[128 = 0]
121  134  131  96  149  137  130  142  132  111  123  104  71  119  106  138  142  126  184  154  152  143  115  146  167  125  101  129  134  108  139  140  94  144  126  134  108  65  77  124  1  124  100  58  115  121  96  47  145  67  120  99  134  159  108  116  136  157  164  156  130  134  120  115  146  161  140  156  154  114  136  171  147  204  122  113  133  131  122  116  127  129  118  91  105  79  138  136  115  147  181  105  121  154  111  252  136  126  125  133  120  128  163  140  54  83  165 -> <84>
121  140  135  118  141  135  99  146  119  114  124  126  159  110  111  137  123  132  142  117  123  143  134  140  134  141  98  153  122  103  140  145  133  108  127  125  119  130  111  133  112  126  106  125  122  119  130  123  142  124  126  102  127  133  103  112  144  123  105  150  155  141  127  113  138  126  132  100  129  115  136  132  125  142  140  98  137  110  111  114  124  128  117  127  111  154  107  118  117  132  166  123  119  122  126  136  133  124  113  132  125  124  144  146  122  130  121 -> <84>
122  140  134  91  152  137  98  141  126  88  120  107  142  97  119  148  130  130  164  121  136  141  130  141  140  131  102  148  118  103  152  144  132  93  131  128  124  137  84  132  91  113  99  128  120  118  120  100  155  124  121  78  133  133  98  109  139  142  114  159  152  138  107  118  131  138  104  109  145  135  132  122  130  174  150  98  136  110  118  104  118  118  101  127  106  116  123  123  112  129  179  121  125  129  133  172  113  130  104  129  122  130  149  150  98  133  114 -> <84>
120  139  137  98  147  137  105  158  123  100  122  114  116  98  102  149  127  131  165  128  135  150  124  150  149  134  84  157  122  105  141  146  126  111  129  128  116  115  79  133  30  118  86  87  116  122  120  81  144  94  123  81  127  141  88  112  139  138  122  160  152  141  119  115  143  138  121  114  142  124  135  149  131  194  142  92  135  114  118  103  119  125  111  108  103  115  125  124  112  137  203  108  119  139  127  215  123  128  110  130  118  129  165  153  78  118  131 -> <84>
132  136  136  115  149  137  116  139  132  126  127  122  132  114  114  138  126  120  152  132  137  108  137  137  117  140  121  143  121  96  143  136  133  123  136  125  139  116  123  126  118  112  115  124  130  122  117  103  141  133  120  115  133  130  116  110  132  144  121  136  145  136  123  123  131  133  109  125  137  137  133  132  115  128  141  119  123  123  120  111  124  104  114  126  122  123  115  123  121  126  170  130  115  123  147  150  117  126  116  132  128  124  158  149  112  146  116 -> <80>
114  136  131  135  121  126  98  148  115  120  126  147  153  125  120  133  122  133  105  118  115  139  124  131  134  140  109  142  124  134  131  144  130  105  125  120  117  151  121  136  135  134  113  139  118  118  140  137  126  118  136  130  118  126  108  118  145  105  111  149  142  137  125  126  140  118  138  98  114  116  129  125  124  114  136  109  139  110  111  116  121  136  122  138  127  163  119  123  115  133  131  119  120  124  115  121  134  125  120  125  120  128  121  142  143  120  131 -> <80>
109  145  118  89  168  139  91  150  117  98  121  97  126  127  126  140  128  127  192  152  145  150  101  139  155  127  106  122  131  112  149  136  107  107  125  111  110  97  48  136  1  134  82  87  101  115  110  42  162  77  111  88  117  155  110  115  140  172  140  186  134  117  80  104  145  175  122  139  153  125  140  141  130  199  146  116  132  107  116  116  106  143  97  114  110  88  139  133  101  142  190  92  130  145  109  236  110  131  121  127  122  129  154  165  55  82  163 -> <84>
119  137  119  121  146  127  103  113  121  109  123  115  153  121  140  125  124  131  133  113  122  132  123  128  129  133  137  132  122  124  138  135  141  106  129  120  127  157  119  133  152  123  121  171  122  121  135  145  140  144  121  114  125  118  127  126  135  133  118  133  141  122  116  114  122  138  120  111  136  126  132  108  127  125  142  119  133  115  119  122  118  134  117  140  128  124  126  124  118  126  114  128  143  120  128  98  120  128  118  126  129  129  115  145  134  135  125 -> <80>

88  171  134  129  118  124  134  102  99  159  122  132  107  68  130  121  68  134  121  118  147  124  136 -> <10>
121  197  125  128  130  126  130  113  91  121  119  132  119  117  103  120  49  172  133  104  153  99  139 -> <10>
123  155  124  130  125  113  130  119  131  139  124  115  101  105  117  129  114  152  117  125  141  102  124 -> <10>
56  96  142  134  111  142  102  107  141  144  129  161  1  115  33  115  134  101  150  104  169  82  130 -> <10>
61  96  143  126  128  114  155  107  82  125  166  161  151  115  144  126  177  166  137  119  116  184  121 -> <8>
99  146  145  128  107  139  125  94  109  148  112  146  85  91  119  114  53  101  120  128  161  121  129 -> <10>
84  137  145  130  111  132  127  96  113  164  125  126  81  71  121  117  73  105  125  122  145  126  134 -> <10>
129  148  114  133  136  110  133  128  151  134  134  96  107  115  115  133  135  168  123  121  138  98  125 -> <10>
20  84  168  126  114  142  118  96  74  144  124  163  105  107  109  101  151  69  137  114  141  155  126 -> <8>
119  162  132  125  124  125  119  125  113  108  115  98  92  121  100  120  69  148  122  119  123  91  127 -> <10>
117  149  133  130  115  130  134  100  122  151  116  149  103  94  129  122  82  124  117  134  166  121  124 -> <10>
93  111  138  131  115  143  111  112  138  128  121  156  27  125  56  115  103  107  142  114  160  90  128 -> <10>
35  92  156  125  122  128  140  107  81  136  149  153  137  117  125  117  175  127  138  116  125  164  125 -> <8>
112  130  135  133  118  139  134  95  130  152  123  127  104  100  120  119  74  106  130  130  171  133  130 -> <10>
140  154  121  131  130  122  133  119  132  125  120  109  120  126  118  128  96  153  122  129  154  106  124 -> <10>
67  155  146  131  107  116  118  102  114  166  122  165  50  66  89  121  120  127  117  111  149  88  131 -> <10>
52  123  140  136  115  139  103  101  116  150  131  190  1  108  24  116  124  125  158  89  183  67  141 -> <10>
79  100  136  129  137  127  163  103  87  150  135  166  157  125  157  120  186  163  141  116  127  187  129 -> <8>
50  98  152  125  125  130  131  115  87  132  136  142  150  109  129  115  180  99  128  122  130  154  116 -> <8>
98  128  138  132  113  145  130  94  129  153  121  147  83  92  116  116  75  97  131  130  167  137  130 -> <10>
29  65  163  127  115  125  139  89  75  136  151  183  91  118  120  109  165  137  150  106  122  179  132 -> <8>
112  159  126  133  121  120  137  107  124  162  125  160  89  87  116  129  122  145  117  125  162  109  126 -> <10>
15  52  150  129  125  121  140  116  108  149  160  162  69  139  77  125  250  158  157  97  118  133  132 -> <8>
44  108  140  129  137  130  156  110  86  160  149  163  150  120  120  128  197  158  148  104  143  157  134 -> <8>
21  99  150  130  128  138  121  113  83  156  136  154  121  110  89  116  217  94  140  107  157  129  125 -> <8>
84  156  131  132  118  114  127  108  114  166  129  147  71  72  107  126  124  145  119  113  149  97  131 -> <10>
113  155  134  127  119  131  126  109  114  130  115  128  97  108  113  120  65  133  121  122  145  112  129 -> <10>
52  91  153  130  127  125  129  105  97  132  143  167  133  139  127  117  193  124  136  110  142  165  125 -> <8>
108  117  134  129  141  124  154  105  93  132  128  159  196  129  183  119  170  145  124  128  133  201  118 -> <8>
51  107  143  122  130  129  162  112  75  145  147  140  169  101  141  122  159  144  136  125  115  165  124 -> <8>
93  140  141  129  111  129  114  111  122  134  117  149  42  101  79  116  101  116  125  117  144  88  127 -> <10>
65  151  150  126  105  128  106  108  98  140  113  168  27  84  69  111  81  117  125  107  134  81  133 -> <10>
83  173  149  124  105  125  120  100  83  141  109  127  86  64  123  111  39  114  112  119  129  115  134 -> <10>
113  151  127  128  130  117  122  123  120  119  125  73  106  101  112  124  85  152  125  116  130  100  130 -> <10>
58  99  149  124  128  142  164  95  62  157  121  167  139  101  155  108  128  134  143  119  119  187  133 -> <8>
125  149  132  126  124  137  120  122  123  101  111  127  93  142  88  116  63  137  131  121  142  98  125 -> <10>
92  117  140  134  109  140  120  94  135  156  123  159  55  99  91  117  102  99  134  125  176  113  128 -> <10>
104  167  146  125  110  126  127  102  98  143  108  115  99  77  134  114  42  112  111  128  131  120  130 -> <10>
75  162  141  130  112  120  120  105  99  161  121  152  60  65  96  120  100  133  122  107  142  92  135 -> <10>
88  142  136  130  118  120  119  113  120  146  126  118  62  84  97  121  105  128  126  112  128  98  132 -> <10>
66  122  146  126  131  133  142  109  78  137  135  146  190  118  149  119  161  114  126  123  143  170  122 -> <8>
